What each symbol does to the nodes:
w687 ^ w954
w687 ! w375
w687 $ w2
w606 ^ w725
w606 ! w152
w606 $ w606
w111 ^ w299
w111 ! w445
w111 $ w673
w676 ^ w772
w676 ! w785
w676 $ w752
w752 ^ w47
w752 ! w507
w752 $ w785
w655 ^ w516
w655 ! w295
w655 $ w543
w306 ^ w565
w306 ! w419
w306 $ w788
w516 ^ w543
w516 ! w919
w516 $ w295
w375 ^ w811
w375 ! w68
w375 $ w972
w220 ^ w738
w220 ! w250
w220 $ w47
w121 ^ w240
w121 ! w52
w121 $ w843
w673 ^ w671
w673 ! w687
w673 $ w445
w770 ^ w745
w770 ! w164
w770 $ w687
w494 ^ w959
w494 ! w699
w494 $ w816
w745 ^ w855
w745 ! w816
w745 $ w494
w578 ^ w169
w578 ! w783
w578 $ w393
w507 ^ w322
w507 ! w57
w507 $ w549
w164 ^ w230
w164 ! w745
w164 $ w972
w240 ^ w843
w240 ! w161
w240 $ w187
w937 ^ w761
w937 ! w948
w937 $ w554
w543 ^ w672
w543 ! w578
w543 $ w603
w168 ^ w948
w168 ! w603
w168 $ w490
w671 ^ w445
w671 ! w954
w671 $ w413
w968 ^ w617
w968 ! w565
w968 $ w896
w57 ^ w165
w57 ! w980
w57 $ w227
w738 ^ w57
w738 ! w373
w738 $ w725
w161 ^ w752
w161 ! w47
w161 $ w772
w156 ^ w121
w156 ! w508
w156 $ w240
w811 ^ w199
w811 ! w672
w811 $ w320
w285 ^ w920
w285 ! w606
w285 $ w220
w603 ^ w919
w603 ! w393
w603 $ w578
w788 ^ w419
w788 ! w240
w788 $ w617
w969 ^ w896
w969 ! w227
w969 $ w57
w565 ^ w788
w565 ! w121
w565 $ w838
w68 ^ w838
w68 ! w722
w68 $ w838
w896 ^ w306
w896 ! w419
w896 $ w565
w843 ^ w187
w843 ! w676
w843 $ w624
w320 ^ w199
w320 ! w761
w320 $ w672
w725 ^ w250
w725 ! w12
w725 $ w373
w12 ^ w881
w12 ! w990
w12 $ w787
w959 ^ w816
w959 ! w272
w959 $ w266
w972 ^ w770
w972 ! w494
w972 $ w272
w821 ^ w783
w821 ! w896
w821 $ w617
w52 ^ w168
w52 ! w543
w52 $ w655
w445 ^ w413
w445 ! w972
w445 $ w687
w761 ^ w554
w761 ! w490
w761 $ w168
w785 ^ w508
w785 ! w57
w785 $ w507
w549 ^ w969
w549 ! w121
w549 $ w150
w919 ^ w578
w919 ! w821
w919 $ w272
w838 ^ w52
w838 ! w516
w838 $ w722
w373 ^ w152
w373 ! w787
w373 $ w162
w783 ^ w968
w783 ! w306
w783 $ w617
w722 ^ w655
w722 ! w295
w722 $ w393
w954 ^ w13
w954 ! w811
w954 $ w236
w272 ^ w272
w272 ! w655
w272 $ w52
w419 ^ w156
w419 ! w843
w419 $ w240
w236 ^ w375
w236 ! w320
w236 $ w959
w13 ^ w236
w13 ! w162
w13 $ w375
w624 ^ w161
w624 ! w752
w624 $ w676
w576 ^ w150
w576 ! w673
w576 $ w111
w990 ^ w2
w990 ! w111
w990 $ w576
w230 ^ w295
w230 ! w855
w230 $ w770
w881 ^ w787
w881 ! w192
w881 $ w373
w192 ^ w576
w192 ! w299
w192 $ w355
w199 ^ w672
w199 ! w554
w199 $ w699
w295 ^ w603
w295 ! w169
w295 $ w948
w47 ^ w785
w47 ! w322
w47 $ w508
w393 ^ w821
w393 ! w617
w393 $ w783
w299 ^ w673
w299 ! w413
w299 $ w250
w343 ^ w164
w343 ! w770
w343 $ w972
w554 ^ w168
w554 ! w343
w554 $ w948
w187 ^ w624
w187 ! w772
w187 $ w161
w165 ^ w227
w165 ! w152
w165 $ w137
w266 ^ w68
w266 ! w52
w266 $ w272
w617 ^ w896
w617 ! w393
w617 $ w306
w355 ^ w111
w355 ! w671
w355 $ w299
w508 ^ w676
w508 ! w969
w508 $ w322
w772 ^ w752
w772 ! w508
w772 $ w47
w137 ^ w843
w137 ! w57
w137 $ w746
w746 ^ w2
w746 ! w220
w746 $ w162
w250 ^ w373
w250 ! w881
w250 $ w152
w413 ^ w687
w413 ! w164
w413 $ w954
w150 ^ w57
w150 ! w137
w150 $ w165
w227 ^ w565
w227 ! w2
w227 $ w980
w855 ^ w494
w855 ! w266
w855 $ w948
w169 ^ w752
w169 ! w968
w169 $ w821
w162 ^ w990
w162 ! w355
w162 $ w192
w920 ^ w606
w920 ! w725
w920 $ w161
w152 ^ w12
w152 ! w507
w152 $ w673
w699 ^ w320
w699 ! w937
w699 $ w811
w787 ^ w162
w787 ! w576
w787 $ w990
w672 ^ w937
w672 ! w168
w672 $ w761
w948 ^ w490
w948 ! w52
w948 $ w343
w980 ^ w746
w980 ! w920
w980 $ w2
w490 ^ w343
w490 ! w972
w490 $ w164
w2 ^ w285
w2 ! w738
w2 $ w920
w322 ^ w152
w322 ! w57
w322 $ w969
w816 ^ w266
w816 ! w838
w816 $ w554

The rows follow the links: the fewer symbols apart two nodes are, the more alike their rows tend to be.

Each row is also shifted at random along 5 hidden directions that mean nothing.

Some nodes, each with a row of numbers:
w554: -35 -4 +1 -10 +4 -4 -4 -6 -52 -22 -8 +18 +1 +4 +6 -3 +16 +25 +8 +14 -8 +27 +17 -9 -16 +27 -4 +13 +33 +10 +20 -1 +7 -11 +8 +2 -10 +10 +4 -11 -36 -11 +6 +5 +3 +11 +3 -32 +27 +12 +30 -11 -9 +3 -21 -28
w954: -7 -14 +6 +0 +18 -5 +2 +2 +4 +4 +16 -9 -26 +14 +11 +10 +7 +6 -9 -5 -5 -9 +5 +26 -15 -6 -24 +3 +0 +41 -6 +30 -2 -5 +11 0 -3 +9 +10 -3 +21 -2 -13 -2 -3 +4 +9 -4 -4 -16 +16 +9 -5 +14 -3 +25
w980: +41 +18 +9 +14 -8 -21 -15 -8 -15 -1 +9 +30 -12 +12 -9 +9 -1 +0 -12 +5 -9 -1 -15 -24 +0 +5 -6 -13 -17 -30 -9 -8 -9 +3 -8 +2 +2 -7 -3 -1 +16 +6 +7 +12 +22 +3 -1 -7 -9 -2 -4 -4 -7 -4 -8 -19
w576: -20 -2 -5 -16 -2 +11 +24 +6 +42 +14 +6 -31 +2 -8 +14 -8 +4 -11 +7 +0 +10 -14 -3 +17 +3 -23 +2 +13 -5 +2 +5 +6 -7 +4 +12 0 -17 +19 -10 +27 +19 +5 +9 +12 -12 -17 -1 +22 -24 -16 -17 +7 -3 +9 -2 +33
w2: +7 +9 +8 +21 +3 -14 -12 +7 -7 -5 -16 +23 -14 -5 -4 +2 -3 +0 -8 +8 -14 -3 0 -15 -1 -2 -4 +14 -4 +25 -16 -8 -5 +3 -12 -8 +13 -26 +17 -7 +2 -9 -9 -4 -25 +6 +5 +3 -12 -8 +4 -10 -10 +1 -7 -9
w295: -32 -16 +9 -18 -3 +9 -3 -8 -11 -3 +1 -10 -10 +8 +3 -7 -4 -1 0 -11 +12 -3 +4 +4 +6 +1 -7 -3 +7 -5 +7 -6 -11 +9 +2 -4 +5 +13 -10 +16 +5 +4 +14 +3 +3 -8 -10 -6 +1 +8 -5 -7 -8 -8 -2 +11
w220: -14 +13 +6 +4 +2 -8 -3 +1 -19 -7 +1 +6 -11 +11 +11 -7 +19 -9 -9 +4 -6 +8 +8 -9 +1 +7 -23 +11 -2 +24 +1 +10 -3 +6 +1 +1 -7 +9 -5 -4 +1 +7 +4 +1 0 +0 +2 +3 -6 -7 +12 0 -19 -4 -4 -2
w192: -24 +4 -11 -4 -10 +11 +18 +14 +33 +13 -14 -15 +26 -26 +4 -4 +0 -12 +9 +12 +6 -6 -5 +4 +9 -18 +18 +20 +8 -13 +10 -15 +1 +2 +6 +0 -4 -8 -7 +17 -1 -6 0 -2 -25 -12 +3 +26 -12 -16 -21 0 +3 +9 0 +20
w671: -17 -9 -4 +6 +1 +2 +3 +5 +18 +10 -2 -5 -7 -23 +6 +10 -2 +7 +1 +7 -1 -18 -10 +13 +2 -24 +7 +11 +3 +28 +4 -4 0 +5 -7 -2 +14 -16 +11 +10 +21 -10 -6 +2 -33 +3 +4 +7 -5 -7 -9 -3 +3 +15 +1 +26
w168: -21 -3 -7 -4 -22 +3 -8 -8 -31 -10 -7 +16 +11 -18 -4 +13 +5 +18 +7 +14 +7 +13 +1 -13 +11 +5 +20 +4 +20 -19 +19 -28 +0 -8 -10 +1 +11 -6 +1 +12 -11 -8 +21 +7 +4 -2 -13 -18 +13 +18 -4 -15 +1 -2 -9 -20
w187: +18 -2 +12 -5 +23 -8 -3 -10 -26 -21 +1 +9 -9 +26 -9 -4 +5 +1 +2 +7 0 +12 +13 +1 -19 +13 -30 +2 +12 +2 -1 +20 +20 +10 +5 +2 -24 +2 +5 -36 -27 +6 -15 0 +15 +20 +11 -8 +36 +0 +32 -5 -8 -8 -3 -20
w855: -5 +5 -1 -1 +0 +7 +7 +4 +8 -7 +9 -6 +4 -13 +10 +1 +4 +12 -7 -14 +0 0 +1 +3 +0 +2 +11 -4 +9 +24 +0 +2 -13 -7 -13 -7 +7 +5 -1 +1 -6 -10 +9 -4 -16 +5 -8 -14 -7 +5 -1 +5 +15 +2 +4 -3
w725: -1 +17 0 +18 -9 -3 +3 +13 +10 -1 -8 +1 -3 -13 +5 +1 0 -12 -9 +4 +1 -4 0 -8 +13 -6 +5 +11 -6 +22 -17 -5 -6 +0 -10 -3 +11 -17 +5 +3 +2 -6 -3 -15 -23 -9 -7 +15 -20 -11 -4 -6 -5 0 +2 -1
w121: +36 -5 +2 +7 +7 -1 -1 -16 0 -4 +9 +7 -11 +4 -14 +5 -18 +7 +1 +3 +8 +1 -3 -5 -3 -2 -5 -12 -3 -6 -10 -8 +0 +4 -9 -6 -2 -12 +12 -6 +2 +13 +4 +6 +3 +4 +4 -12 +7 +11 +2 -13 +0 -6 +12 -10
w156: +3 -15 -11 -2 +3 +18 +13 -7 +35 +9 +9 -25 -9 -6 +3 +1 -8 0 +8 -12 +20 -11 +8 +17 +9 -24 +0 +6 -13 +38 -7 -1 -3 +6 -10 -16 -8 +3 +13 +18 +24 +22 +12 +8 -18 -7 -3 +14 -11 +9 -10 +8 +10 -3 +32 +24
w672: +10 -4 0 +8 -16 -4 -4 -7 -14 -4 +13 +8 -18 -13 -3 +25 -6 +13 -3 +1 +10 -4 -3 +0 +10 -5 +20 -10 -2 +10 -10 -6 0 -23 -6 +4 +19 -5 +17 +13 +15 -3 +16 -2 +10 -11 -20 -15 -7 +11 +6 -2 +4 +8 -5 -10
w745: +2 +13 -11 -1 -6 +9 +4 +18 +17 -2 -11 +3 +36 -17 -1 -1 +4 +6 +2 -2 -9 +4 +1 -5 -1 +1 +21 +11 +5 -15 +10 -11 -7 -5 -11 -10 +0 -7 -12 -4 -22 -24 -5 -7 -7 +12 -1 +9 +3 -3 -19 +11 +27 +2 +4 -9
w299: +20 +4 +13 -3 +14 -12 +15 +2 +17 -1 +23 -16 -29 +18 +6 +2 -4 -4 -3 +0 +3 -23 -13 +19 -18 -12 -20 -9 -6 +1 -17 +31 -3 +6 +17 +9 -19 +13 -4 +1 +14 -4 -9 +6 +6 -6 +5 -2 -9 -19 +11 -3 -15 +6 -14 +15
w68: -48 -20 +3 -9 +1 +10 -3 -2 -14 +4 -9 +0 +23 -7 0 +1 +6 +3 -10 -1 +2 +29 +20 -2 +3 +15 -8 +6 +30 +6 +27 -24 -9 -2 0 -10 +11 +0 -4 +7 -2 +13 +9 -7 -13 -2 +9 -2 +3 -1 -8 -1 -1 +3 +11 +14
w320: +17 -3 +0 +5 -4 -8 -3 -1 -16 -4 +13 +8 -11 +9 -4 +19 +2 +7 -2 +0 -1 +5 +6 +6 -7 +10 +1 -6 0 -4 -8 +12 +5 -23 +9 +5 +0 +5 +8 -4 +1 -2 -3 -4 +28 -5 -7 -10 +2 -5 +14 +6 +4 +8 -9 -13
w937: +16 -3 -5 -13 -6 +7 +7 +12 +11 -8 +1 -3 -2 +14 -7 +5 -2 +3 +12 -6 +0 -7 +15 +9 -8 -3 +9 +18 -11 -15 -14 +14 +0 -16 +15 -8 -22 +11 0 +5 -11 -14 -5 +1 +25 -8 -13 +12 -6 -11 -1 +15 +11 +1 -13 -10
w772: +32 +9 +5 +18 +1 -7 -10 -7 -11 -15 -8 +20 -5 -23 -13 +7 -10 -2 -9 +5 +3 -5 -12 -17 +14 -7 +16 -12 -3 +9 -9 -9 +25 +2 -24 +7 +26 -32 +25 -31 -7 -5 -9 -13 -12 +13 -14 -2 +22 +16 +11 -5 +6 -1 +0 -24
w990: +26 +19 +6 +9 -5 -10 +16 +2 +17 +3 +18 -10 -12 -3 +1 +6 -6 -10 -8 +7 +7 -15 -19 +2 0 -10 +1 -16 -7 -15 -14 +9 -5 -1 +7 +13 -4 +3 -3 +8 +15 +1 +4 +1 +2 -18 -2 0 -19 -14 -3 -11 -9 +4 -10 +3
w746: -10 +4 +4 +3 +5 -7 +0 +4 +3 +3 -5 +6 -14 +3 +7 -7 +5 -4 -4 +2 -6 -1 +9 -7 -2 -5 -12 +16 -9 +28 -6 0 -11 +5 0 -8 -6 +1 +7 +9 +11 +7 +3 +8 -16 -1 +5 +9 -21 -12 +0 +1 -10 +4 -4 +10
w606: -14 +12 +4 +10 -3 -11 -8 +3 -26 -7 +2 +11 -7 +14 +6 0 +18 -1 -10 +8 -3 +11 +9 -8 -1 +9 -24 +9 +5 +18 -2 +3 -6 +3 -3 0 -4 +2 -6 -3 -1 +4 +0 -4 -1 +3 +6 -2 -1 -8 +12 -9 -18 -7 -2 -6
w969: +7 +1 -14 -8 -4 +4 0 -1 +22 +15 -11 -1 +18 -13 -1 -11 -2 -10 +10 -6 -4 -4 -5 -11 +12 -7 +21 0 -24 -16 +11 -14 +1 +1 -5 -2 -1 +3 -1 +10 +10 +13 +8 +15 +7 +1 -5 +18 -12 +10 -21 +21 +14 +2 +8 +5
w920: +11 +14 +1 +15 -5 -10 -15 +13 -12 -9 -21 +27 +11 +6 -15 +1 +4 -5 -5 +14 -15 +8 +6 -21 -1 +7 -7 +23 -1 -12 -7 -11 +2 +6 -7 -8 +1 -27 +0 -18 -21 -13 -18 -13 -3 +9 +6 +18 +5 -14 -3 -6 -4 -6 -6 -21

Start here and follow the symbols in turn, left to right. Where do you end up?
Answers are names.
-2 -2 -3 -13 +8 +4 +4 +5 +25 +8 -13 -5 -5 -4 +7 -19 0 -12 +5 -13 -7 -9 +6 -5 +5 -9 +9 +13 -26 +18 0 -1 -2 +4 0 -8 -9 +8 +8 +9 +11 +7 +4 +15 -10 -2 -8 +18 -20 -2 -7 +21 +7 +7 -3 +14
! $ ^ ^ => w920
-37 -3 -14 -4 -16 +3 +3 +3 +5 +14 -9 -1 +29 -28 +3 +8 +14 +6 +7 +23 +1 +3 -12 0 +8 -13 +8 +15 +18 -22 +37 -25 +1 +7 -3 +5 +3 -8 -14 +19 +9 -2 +10 +14 -18 +2 +10 +10 +8 -3 -24 -6 -1 +9 +1 +18
^ ! ^ ^ ! => w320
+12 +23 +9 +14 +0 -8 +12 +4 +7 -2 +13 -7 -19 -2 +9 -1 -2 -13 -12 +1 +4 -5 -9 -1 +5 -2 -3 -10 -5 +15 -18 +13 -4 -5 +3 +11 +1 +3 +2 -1 +6 +2 0 -9 -8 -13 -5 -4 -20 -12 +10 -11 -14 +3 -6 -3
$ $ ^ ! $ => w445
-20 -19 +10 -18 +8 +8 +1 +2 +4 +0 -9 -11 0 +17 -7 -12 -12 -9 -2 -15 +4 +1 +15 +7 -3 +6 -10 +5 +7 -10 -1 -2 -9 +7 +11 -13 -2 +6 -6 +5 -4 +2 -5 -8 +3 -7 +1 +11 -3 -8 -6 +1 -2 -5 +1 +14
^ ^ ! ! ^ => w783
+12 +7 +10 +14 +8 -18 +0 -4 -10 -6 0 +11 -11 -13 -3 +7 -9 +8 -5 +21 -5 -9 -23 -6 -10 -5 +2 -11 +15 -7 -3 -1 +6 +4 +0 +15 +11 -18 +11 -11 -2 -11 -8 0 -17 +5 +8 -19 +9 -2 +11 -25 -13 +10 -20 -7
$ $ ! ^ $ => w687
+19 +6 0 +2 -15 +3 +1 +0 +6 +7 +27 -2 +17 -2 -2 +19 +5 +3 -23 -12 +11 +11 -4 +2 +5 +7 +1 -27 +3 -27 +7 -5 -14 -16 -5 +4 +7 +13 -17 +8 +19 +9 +16 -2 +27 -7 -7 -7 -11 -1 -15 +12 +15 +2 +12 +2
^ ^ $ $ $ => w655
+16 -12 +23 -11 +25 -6 -3 +3 -10 -14 -6 +7 -8 +37 -17 -11 -19 -4 -9 -11 -10 +10 +20 +2 -28 +23 -23 -2 +10 -15 -16 +13 -4 +1 +19 -9 -12 +2 +0 -23 -25 -2 -24 -14 +14 +3 +11 -4 +9 -18 +18 -6 -7 -4 -12 -10
^ ! $ ! => w393
-7 +10 -2 -6 -1 +0 +2 +5 -16 -5 +5 +7 +30 +4 +3 +1 +17 +10 -5 -1 -9 +27 +10 -5 -13 +23 -3 -4 +20 -21 +21 +4 -3 -12 +5 +1 -12 +14 -20 -9 -25 -7 +2 -5 +19 +10 +8 -12 +14 -3 +3 +9 +11 +0 -4 -16
$ $ ^ $ $ $ => w972
+4 -8 -8 -16 -6 +3 +0 +13 +6 +6 +5 -3 +17 +25 -7 +11 +13 -2 +8 -1 -5 +10 +19 +15 -14 +7 -7 +14 -4 -31 +4 +16 +4 -19 +24 -2 -28 +16 -17 +2 -5 -1 -10 -2 +45 -5 +2 +20 +2 -22 -3 +25 +11 +5 -6 +3
^ ^ ^ ^ $ => w168
+14 +2 +3 +8 +7 -4 -7 -7 -14 -13 -1 +10 -9 -2 -6 +3 +1 -2 -5 +5 +6 +1 +2 -6 +4 -1 -9 -1 +1 +22 -4 +2 +18 +5 -14 +1 +4 -15 +15 -26 -8 +4 -6 -5 -6 +14 -3 -1 +23 +9 +17 -4 -3 -4 +6 -13
^ ! ^ $ => w969
+26 +18 +17 +19 +12 -16 +2 +3 +7 -9 +9 +3 -47 +7 +10 -4 -9 -11 -17 -10 -4 -19 -4 -3 -1 -6 -11 -6 -23 +52 -42 +22 -10 -1 -6 +1 +7 -3 +21 -6 +15 -1 -7 -8 -19 -7 -8 -2 -33 -12 +19 -6 -15 +4 -8 -2
^ $ $ ! ^ ! => w152
-15 -1 -7 -11 +5 +13 +2 +11 +15 -3 -24 -5 +17 -14 0 -15 +8 -16 +7 -4 -1 0 +14 -2 +12 -10 +7 +25 -9 +22 +9 -1 +20 +6 -6 -7 0 -8 +6 -15 -13 -1 -11 -4 -15 +8 -9 +33 +10 -1 +0 +24 +11 +2 +5 +7
$ ! ^ ^ ! => w419
+0 -2 -4 -1 -6 -8 -4 +5 0 +7 +3 +10 +14 +2 -3 +14 +11 +10 +0 +12 -10 -2 -9 +6 -10 -4 -10 +9 +6 -23 +15 0 -1 +4 +1 +2 -5 -5 -14 0 +8 -10 -6 +6 +11 +11 +12 +4 +11 -13 -11 +3 +3 +5 -4 +8
^ ^ $ ^ ! ! => w168
+6 -4 +4 -12 +11 -5 +2 -15 -7 +0 +2 +4 -6 +1 +4 -14 +3 +3 +3 -3 -4 +6 -2 -10 -4 +7 -1 -11 -8 +3 +12 -1 +0 +5 +3 +3 -8 +15 +8 +1 +6 +19 +15 +22 +6 +4 +2 -12 -2 +14 +7 +6 -2 +4 -4 -1
^ $ ^ ^ $ => w980
0 +3 -8 -27 -5 +10 +8 +11 +7 -8 +2 -5 +19 +23 -3 -6 +16 +9 +21 0 -2 0 +13 +7 -15 +2 -2 +22 -2 -39 +9 +11 -6 +1 +15 -9 -39 +22 -27 +6 -23 -20 +1 +15 +31 +5 -4 +9 +9 -12 -9 +15 +9 -6 -14 -8
! ^ ^ $ ! ^ => w320
+29 +4 +3 +7 +2 -4 -7 -7 -10 -13 +5 +10 -5 -3 -14 +6 -2 -3 -4 +6 +10 -1 -6 -6 +4 -4 -3 -8 -2 +0 -4 +1 +19 +3 -14 +4 +3 -13 +11 -23 -5 +4 -4 -3 +6 +10 -7 -2 +25 +12 +10 -2 +2 -6 +5 -16
$ $ $ $ ! ^ => w165
